Below are the code and all the weights of a small trained network. Each question names an input and a class and asks about switching units off, where a switched-off unit gives its printed mean instead of its output.

import numpy as np


def w(rows, s, z=0):
    codes = np.array(rows[::2]) - 128.0
    scale = np.full(codes.shape[1], s)
    scale[-1] = z or s
    return codes * scale


def f(y):
    return y / 2 * (1 + np.tanh(0.7978845608 * (y + 0.044715 * y**3)))


def log_softmax(a):
    a = a - a.max(-1, keepdims=True)
    return a - np.log(np.exp(a).sum(-1, keepdims=True))


def net(x, mask):
    res = np.array(x, float).reshape(1, 7) / 4 @ E
    y = f(res @ A[0][:, :-1].T + A[0][:, -1])
    res = res + np.where(mask, y, B[0][:, -1]) @ B[0][:, :-1]
    return log_softmax(res[-1] @ U[:, :-1].T + U[:, -1])


A, B = {}, {}
E = w([
[142,79,185,192,120],'x0',
[61,174,213,87,27],'x1',
[130,132,125,121,127],'x2',
[161,238,117,129,82],'x3',
[125,47,180,173,134],'x4',
[136,115,146,147,122],'x5',
[220,93,209,2,135],'x6',
],0.0047)
A[0] = w([
[85,142,206,91,82,106],'neuron 0',
[27,122,146,84,34,82],'neuron 1',
[170,89,166,48,126,99],'neuron 2',
[150,161,94,169,201,48],'neuron 3',
[119,152,82,185,111,161],'neuron 4',
[123,129,178,136,62,101],'neuron 5',
[66,158,90,175,131,78],'neuron 6',
[1,107,74,160,112,124],'neuron 7',
[183,113,164,89,143,2],'neuron 8',
[154,131,174,99,154,40],'neuron 9',
[182,74,114,87,160,80],'neuron 10',
[168,119,87,145,201,107],'neuron 11',
[199,101,86,150,209,133],'neuron 12',
[109,42,133,124,183,185],'neuron 13',
[197,87,166,22,116,98],'neuron 14',
[157,60,181,156,109,242],'neuron 15',
[110,109,121,105,206,111],'neuron 16',
[74,66,157,117,190,151],'neuron 17',
[163,108,154,84,130,13],'neuron 18',
[101,119,166,92,88,17],'neuron 19',
[147,82,98,126,180,190],'neuron 20',
],0.009,0.0029)
B[0] = w([
[81,142,149,189,240,193],'neuron 0',
[60,194,238,210,195,188],'neuron 1',
[219,125,70,237,173,207],'neuron 2',
[66,146,153,161,208,150],'neuron 3',
[188,81,83,106,163,184],'neuron 4',
[72,154,156,115,190,158],'neuron 5',
[187,78,60,193,157,164],'neuron 6',
[220,62,48,197,170,205],'neuron 7',
[158,133,37,196,175,139],'neuron 8',
[164,129,50,166,175,129],'neuron 9',
[134,199,149,203,122,170],'neuron 10',
[68,226,184,137,197,180],'neuron 11',
[73,195,224,155,156,220],'neuron 12',
[133,199,174,83,23,229],'neuron 13',
[206,91,82,224,204,248],'neuron 14',
[114,149,65,2,134,253],'neuron 15',
[107,191,200,176,79,150],'neuron 16',
[178,212,112,89,17,194],'neuron 17',
[219,93,43,221,127,130],'neuron 18',
[90,167,104,179,204,126],'neuron 19',
[65,224,191,109,116,205],'neuron 20',
],0.0049,0.0035)
U = w([
[82,213,186,173,198,144],'0',
[198,118,89,55,77,230],'1',
[253,104,52,233,165,5],'2',
[168,199,141,98,44,102],'3',
[160,96,112,40,82,138],'4',
],0.0049,0.0024)

Each question gives the input, the list of numbers given to net, and the class t.
The units are the neurons (one row each of A and B). Each row of codes is followed by its name. A weight is (code - 128) times the scale printed after its matrix; where a second scale follows, it is the last column's (A, B and U).
mask holds one flag per neuron, in row order. A switched-off neuron (its flag False) gives its mean, the last column of its row in B, instead of its output. The means were averaged over made-up inputs and are rounded, as every weight is.
A unit's drop is (log p(t) with every unit on - log p(t) with that unit switched off) / (log p(t) with every unit on - log p(t) with every unit switched off).
The circuit of an input: a set's keep is (log p(t) with only the set's units on - log p(t) with every unit switched off) / (log p(t) with every unit on - log p(t) with every unit switched off). Starting from the 12 units with the biggest drops (on a tie, the unit counted first), units are removed one at a time, each time the one whose removal leaves the highest keep (on an exact tie, the one counted first), for as long as the keep stays at least 0.8.
units of the circuit, in order: the units of the circuit, biggest drop first
top k neurons: the k neurons with the biggest drops, biggest first
drop when u is switched off: that unit's drop, to one decimal
input [-8,1,-2,-2,3,-1,6], class 2: units of the circuit, in order : neuron 14; neuron 2
input [4,-8,1,1,6,-6,2], class 0: units of the circuit, in order : neuron 12; neuron 11
input [2,2,3,4,7,-8,-8], class 2: units of the circuit, in order : neuron 7; neuron 6
input [-6,4,1,-2,-1,-1,8], class 2: units of the circuit, in order : neuron 14; neuron 2; neuron 18
input [7,-5,-3,-6,4,-4,2], class 3: top neuron : neuron 13
input [4,6,4,4,-7,8,-8], class 2: units of the circuit, in order : neuron 7; neuron 6
input [-7,0,-3,-1,4,8,8], class 2: units of the circuit, in order : neuron 14; neuron 2
input [0,3,7,-5,-5,1,8], class 2: drop when neuron 14 is switched off : 0.3
input [2,-5,0,4,-2,3,8], class 2: drop when neuron 14 is switched off : 0.4
input [-2,6,1,6,-3,-8,8], class 2: drop when neuron 14 is switched off : 0.3
input [-4,1,-7,-3,-3,-7,8], class 2: drop when neuron 2 is switched off : 0.2
